Below is a small trained network, with its code and all its weights. Each question gives an input and a target symbol and asks what happens when units are switched off, that is, made to give their printed mean instead of their output.

import numpy as np


def w(rows, s, z=0):
    codes = np.array(rows[::2]) - 128.0
    scale = np.full(codes.shape[1], s)
    scale[-1] = z or s
    return codes * scale


def softmax(a):
    e = np.exp(a - a.max(-1, keepdims=True))
    return e / e.sum(-1, keepdims=True)


def log_softmax(a):
    a = a - a.max(-1, keepdims=True)
    return a - np.log(np.exp(a).sum(-1, keepdims=True))


def net(x, mask):
    ids = ['βδεζηθλμξπστφω'.index(c) for c in x.split()]
    T = len(ids)
    res = E[ids] + P[:T]
    u = 0
    for l in range(2):
        r = res
        for j in range(3):
            rows = slice(2 * j, 2 * j + 2)
            q, k, v = (r @ M[l][rows].T for M in (Q, K, V))
            z = softmax(np.where(np.tri(T) > 0, q @ k.T / 2**0.5, -1e9)) @ v
            o = O[l][rows]
            res = res + np.where(mask[u + j], z, o[:, -1]) @ o[:, :-1]
        u += 3
    return log_softmax(res[-1] @ U[:, :-1].T + U[:, -1])


Q, K, V, O = {}, {}, {}, {}
E = w([
[30,95,142,99,170,227,61,120],'β',
[114,188,140,148,215,120,162,193],'δ',
[73,63,163,128,104,198,92,223],'ε',
[73,150,177,91,38,140,144,58],'ζ',
[41,189,162,191,94,174,172,142],'η',
[84,116,128,134,104,50,230,101],'θ',
[192,151,194,83,102,181,69,150],'λ',
[112,214,195,148,159,79,127,147],'μ',
[180,81,178,156,59,76,116,235],'ξ',
[124,48,187,181,152,132,103,107],'π',
[126,98,138,14,147,85,93,190],'σ',
[135,88,74,53,84,218,206,135],'τ',
[94,118,72,184,96,71,2,109],'φ',
[121,133,95,79,211,75,149,30],'ω',
],0.019)
P = w([
[112,1,180,4,85,111,93,174],'0',
[160,164,131,93,150,112,122,138],'1',
[143,156,120,99,146,122,126,134],'2',
[148,152,117,97,140,109,129,131],'3',
[155,149,121,100,139,111,130,144],'4',
[146,144,126,108,127,109,134,131],'5',
[139,137,129,93,138,113,125,137],'6',
[148,140,131,98,125,113,130,144],'7',
[140,133,134,84,137,113,125,140],'8',
[152,134,134,86,119,104,141,141],'9',
[146,129,142,91,122,115,129,141],'10',
[139,131,140,87,119,107,142,142],'11',
],0.0086)
Q[0] = w([
[82,245,50,176,108,79,156,104],'0.h0',
[53,49,96,102,142,195,94,177],'0.h0',
[129,134,40,170,81,83,81,133],'0.h1',
[113,112,41,133,212,86,61,63],'0.h1',
[171,116,80,126,126,142,54,176],'0.h2',
[125,157,123,120,168,161,241,108],'0.h2',
],0.011)
K[0] = w([
[137,128,197,91,129,146,195,148],'0.h0',
[131,99,116,162,108,170,80,171],'0.h0',
[97,94,156,90,113,146,170,137],'0.h1',
[130,95,202,111,176,131,156,114],'0.h1',
[134,147,156,87,154,144,150,169],'0.h2',
[133,179,5,173,95,105,84,123],'0.h2',
],0.016)
V[0] = w([
[131,153,16,143,75,46,28,86],'0.h0',
[87,116,53,132,48,123,139,254],'0.h0',
[58,109,212,37,76,101,155,121],'0.h1',
[30,130,54,126,80,79,25,90],'0.h1',
[161,69,119,70,122,208,224,53],'0.h2',
[125,126,202,100,214,160,234,200],'0.h2',
],0.0049)
O[0] = w([
[91,248,124,114,104,69,52,139,183],'0.h0',
[73,112,128,62,116,125,88,234,124],'0.h0',
[130,157,1,187,98,187,63,149,252],'0.h1',
[92,59,89,156,213,69,123,71,215],'0.h1',
[96,100,67,121,115,122,240,124,123],'0.h2',
[179,68,123,178,172,128,228,36,141],'0.h2',
],0.0058,0.003)
Q[1] = w([
[158,44,178,74,219,201,152,127],'1.h0',
[204,176,110,145,101,164,190,120],'1.h0',
[88,131,140,129,95,68,14,124],'1.h1',
[201,114,103,93,225,102,152,170],'1.h1',
[209,126,78,102,174,253,231,137],'1.h2',
[92,88,121,123,170,95,92,123],'1.h2',
],0.011)
K[1] = w([
[214,106,114,174,208,200,124,117],'1.h0',
[159,197,181,127,157,109,153,77],'1.h0',
[150,34,114,131,53,178,23,87],'1.h1',
[168,116,100,113,189,91,100,155],'1.h1',
[109,243,191,115,185,211,125,192],'1.h2',
[133,10,81,148,182,108,116,89],'1.h2',
],0.013)
V[1] = w([
[74,182,68,189,67,190,199,61],'1.h0',
[231,69,62,91,76,133,147,154],'1.h0',
[2,136,56,199,194,199,120,77],'1.h1',
[215,206,37,108,86,133,91,95],'1.h1',
[101,170,97,65,209,192,163,14],'1.h2',
[82,88,235,84,46,95,164,118],'1.h2',
],0.0065)
O[1] = w([
[108,113,201,95,103,55,106,194,2],'1.h0',
[116,189,241,13,172,137,254,99,162],'1.h0',
[76,156,174,231,35,226,182,99,227],'1.h1',
[138,19,107,25,48,146,137,49,90],'1.h1',
[53,178,218,30,219,178,106,115,19],'1.h2',
[63,178,136,156,49,57,4,22,125],'1.h2',
],0.0066,0.0027)
U = w([
[28,133,130,97,183,187,91,115,129],'β',
[230,190,179,93,72,184,96,132,237],'δ',
[51,139,113,130,127,34,240,130,188],'ε',
[99,80,99,63,209,72,107,173,164],'ζ',
[97,209,163,183,68,174,163,182,25],'η',
[79,131,175,91,32,138,91,71,24],'θ',
[143,18,223,193,196,114,124,64,252],'λ',
[120,146,96,94,101,194,214,110,132],'μ',
[133,193,101,148,214,125,187,173,118],'ξ',
[127,151,60,146,102,144,115,111,100],'π',
[98,204,80,103,195,112,164,2,97],'σ',
[93,46,171,121,94,168,124,255,23],'τ',
[172,100,175,134,50,105,136,214,32],'φ',
[101,250,143,156,171,61,63,133,181],'ω',
],0.0068,0.0023)

Each question gives the input, a string of symbols that net reads in full, and the target symbol t.
The units are the heads (2 rows each of Q, K, V and O). Each row of codes is followed by its name. A weight is (code - 128) times the scale printed after its matrix; where a second scale follows, it is the last column's (O and U).
mask holds one flag per head, layer by layer. A switched-off head (its flag False) gives its mean, the last column of its rows in O, instead of its output. The means were averaged over made-up inputs and are rounded, as every weight is.
A unit's drop is (log p(t) with every unit on - log p(t) with that unit switched off) / (log p(t) with every unit on - log p(t) with every unit switched off).
The circuit of an input: a set's keep is (log p(t) with only the set's units on - log p(t) with every unit switched off) / (log p(t) with every unit on - log p(t) with every unit switched off). Starting from all 6 units, units are removed one at a time, each time the one whose removal leaves the highest keep (on an exact tie, the one counted first), for as long as the keep stays at least 0.8.
units of the circuit, in order: the units of the circuit, biggest drop first
unit that matters most: the unit with the biggest drop
which heads matter: for each layer, one digit per head in row order, 1 if its drop is at least 0.15 and else 0, layers parted by /
input β λ π ω π σ π φ τ β π, target η: unit that matters most -> 0.h0
input φ θ π λ λ π η λ θ λ π β, target π: which heads matter -> 111 / 101
input π π φ η π ξ, target ω: units of the circuit, in order -> (0.h0, 1.h1)
input π θ φ ε π π β τ π θ, target ω: units of the circuit, in order -> (0.h2, 1.h1)
input φ ξ ε, target π: units of the circuit, in order -> (1.h0, 0.h0, 0.h2, 1.h2)
input θ φ π π π, target θ: which heads matter -> 100 / 011
input π θ θ φ π, target ω: units of the circuit, in order -> (0.h0, 1.h1)
input θ θ θ ξ π θ π π π π φ, target θ: units of the circuit, in order -> (1.h1, 1.h2)
input θ λ λ π σ π φ λ δ τ σ, target θ: units of the circuit, in order -> (1.h1, 0.h0, 1.h2)
input λ ε σ σ δ φ ξ σ η, target ζ: which heads matter -> 111 / 010
input π θ λ δ π π θ π φ π τ, target ω: units of the circuit, in order -> (0.h2, 0.h0, 1.h1)
input θ η σ ζ π θ σ φ ε μ, target θ: which heads matter -> 011 / 011
input τ π θ ζ π σ π π π φ θ π, target ε: units of the circuit, in order -> (0.h0, 1.h0, 0.h2, 0.h1)
input ω θ π φ, target β: unit that matters most -> 1.h2
input ω η π π φ λ ζ θ λ η π, target β: units of the circuit, in order -> (1.h2, 0.h0, 0.h2)
input π π φ λ θ π φ π θ φ λ η, target ω: units of the circuit, in order -> (0.h2, 1.h1)
input θ θ ω β η η π φ η τ, target θ: units of the circuit, in order -> (0.h2, 0.h0, 1.h1, 0.h1)
input λ τ π λ θ π β θ φ π θ, target ζ: units of the circuit, in order -> (0.h2, 1.h1, 0.h1)
input θ τ φ τ, target θ: which heads matter -> 101 / 010
input λ θ φ μ θ σ θ π π, target ζ: which heads matter -> 101 / 010
input λ π λ π π π λ θ π φ λ, target ζ: which heads matter -> 110 / 010
input φ θ π π λ ζ π β π θ π μ, target π: which heads matter -> 111 / 101
input θ φ η π π ζ, target θ: unit that matters most -> 0.h2
input ε ε π π σ ε φ, target ξ: units of the circuit, in order -> (1.h1, 1.h2, 1.h0, 0.h0)
input λ π π β ζ π ε π π θ φ, target ζ: which heads matter -> 010 / 010
input π ε π ε π φ π λ η θ ε, target ω: units of the circuit, in order -> (0.h0, 1.h1)
input π π π π φ λ ε, target ω: unit that matters most -> 0.h0
input φ λ μ, target π: which heads matter -> 101 / 101
